Here is a tiny trained network, its code and every weight. The questions are about switching its units off for an input and a class, where a switched-off unit gives its printed mean instead of its output.

import numpy as np


def w(rows, s, z=0):
    codes = np.array(rows[::2]) - 128.0
    scale = np.full(codes.shape[1], s)
    scale[-1] = z or s
    return codes * scale


def norm(h):
    return h / np.sqrt((h * h).mean(-1, keepdims=True) + 1e-5)


def f(y):
    return y / 2 * (1 + np.tanh(0.7978845608 * (y + 0.044715 * y**3)))


def log_softmax(a):
    a = a - a.max(-1, keepdims=True)
    return a - np.log(np.exp(a).sum(-1, keepdims=True))


def net(x, mask):
    res = np.array(x, float).reshape(1, 7) / 4 @ E
    u = 0
    for l in range(2):
        y = f(norm(res) @ A[l][:, :-1].T + A[l][:, -1])
        res = res + np.where(mask[u : u + 11], y, B[l][:, -1]) @ B[l][:, :-1]
        u += 11
    return log_softmax(norm(res)[-1] @ U[:, :-1].T + U[:, -1])


A, B = {}, {}
E = w([
[175,2,122,126,163],'x0',
[197,159,202,142,86],'x1',
[159,33,144,159,165],'x2',
[191,126,155,79,146],'x3',
[62,157,225,101,170],'x4',
[187,174,99,127,174],'x5',
[139,125,105,24,110],'x6',
],0.0066)
A[0] = w([
[159,226,104,108,92,252],'0.n1',
[128,148,22,32,66,143],'0.n2',
[131,59,94,177,131,195],'0.n3',
[89,54,189,92,139,217],'0.n4',
[19,161,128,202,101,45],'0.n5',
[102,138,2,228,115,76],'0.n6',
[153,152,114,144,86,43],'0.n7',
[83,57,77,80,225,47],'0.n8',
[129,146,131,65,62,82],'0.n9',
[62,169,104,149,209,100],'0.n10',
[131,164,200,151,80,173],'0.n11',
],0.0069,0.0028)
B[0] = w([
[120,101,103,72,148,253],'0.n1',
[92,104,88,90,90,236],'0.n2',
[253,168,41,198,84,207],'0.n3',
[197,145,96,100,86,224],'0.n4',
[158,131,209,84,140,187],'0.n5',
[133,101,138,71,115,216],'0.n6',
[77,87,169,138,86,114],'0.n7',
[78,197,127,113,138,193],'0.n8',
[124,93,98,118,152,148],'0.n9',
[217,83,179,201,165,173],'0.n10',
[105,92,82,88,66,187],'0.n11',
],0.0063,0.0036)
A[1] = w([
[168,185,202,105,160,152],'1.n1',
[177,167,40,134,199,252],'1.n2',
[145,187,100,191,243,122],'1.n3',
[124,187,97,175,255,76],'1.n4',
[20,205,180,190,67,205],'1.n5',
[112,194,179,90,130,87],'1.n6',
[53,67,245,141,135,84],'1.n7',
[201,72,159,178,38,169],'1.n8',
[24,71,144,176,233,225],'1.n9',
[204,28,65,131,192,243],'1.n10',
[141,108,91,210,193,144],'1.n11',
],0.0094,0.0024)
B[1] = w([
[157,150,117,87,146,167],'1.n1',
[81,147,154,114,117,219],'1.n2',
[128,140,147,140,54,168],'1.n3',
[77,98,154,149,89,159],'1.n4',
[205,132,119,90,247,196],'1.n5',
[153,81,161,101,163,165],'1.n6',
[154,105,116,97,128,166],'1.n7',
[76,80,146,95,90,204],'1.n8',
[142,109,177,180,142,167],'1.n9',
[111,176,195,180,104,254],'1.n10',
[140,59,254,147,57,177],'1.n11',
],0.011,0.0069)
U = w([
[68,179,66,111,75,170],'0',
[186,168,140,115,251,2],'1',
[130,106,195,211,56,181],'2',
],0.015,0.00068)

Each question gives the input, the list of numbers given to net, and the class t.
The units are the neurons (one row each of A and B). Each row of codes is followed by its name. A weight is (code - 128) times the scale printed after its matrix; where a second scale follows, it is the last column's (A, B and U).
mask holds one flag per neuron, layer by layer. A switched-off neuron (its flag False) gives its mean, the last column of its row in B, instead of its output. The means were averaged over made-up inputs and are rounded, as every weight is.
A unit's drop is (log p(t) with every unit on - log p(t) with that unit switched off) / (log p(t) with every unit on - log p(t) with every unit switched off).
The circuit of an input: a set's keep is (log p(t) with only the set's units on - log p(t) with every unit switched off) / (log p(t) with every unit on - log p(t) with every unit switched off). Starting from the 12 units with the biggest drops (on a tie, the unit counted first), units are removed one at a time, each time the one whose removal leaves the highest keep (on an exact tie, the one counted first), for as long as the keep stays at least 0.8.
units of the circuit, in order: the units of the circuit, biggest drop first
most important unit: the unit with the biggest drop
top k neurons in layer l: the k neurons of layer l with the biggest drops, biggest first
drop of u: that unit's drop, to one decimal
input [0,1,-2,-1,-5,-3,0], class 0: units of the circuit, in order -> [1.n11, 0.n10]
input [4,-8,-1,2,-4,8,8], class 0: most important unit -> 1.n5
input [-8,-6,1,6,-5,-5,-4], class 0: top 3 neurons in layer 1 -> [1.n5, 1.n11, 1.n10]
input [2,3,-7,7,-4,1,-7], class 0: top 2 neurons in layer 0 -> [0.n10, 0.n3]
input [0,6,5,7,7,-6,-5], class 1: top 3 neurons in layer 1 -> [1.n11, 1.n10, 1.n1]
input [-8,-8,-6,-7,-2,6,-8], class 1: top 2 neurons in layer 0 -> [0.n5, 0.n6]
input [3,4,-2,-8,2,-3,6], class 0: top 2 neurons in layer 1 -> [1.n11, 1.n10]
input [5,7,-2,-1,7,-2,-2], class 0: top 2 neurons in layer 0 -> [0.n4, 0.n11]
input [6,3,-2,-4,-1,5,7], class 0: top 3 neurons in layer 1 -> [1.n11, 1.n5, 1.n9]
input [5,0,-8,-1,2,-5,0], class 1: drop of 0.n10 -> 0.2
input [1,-7,4,7,-1,4,-8], class 2: drop of 0.n5 -> 0.0
input [0,-8,6,-3,7,7,8], class 2: drop of 0.n10 -> 0.2
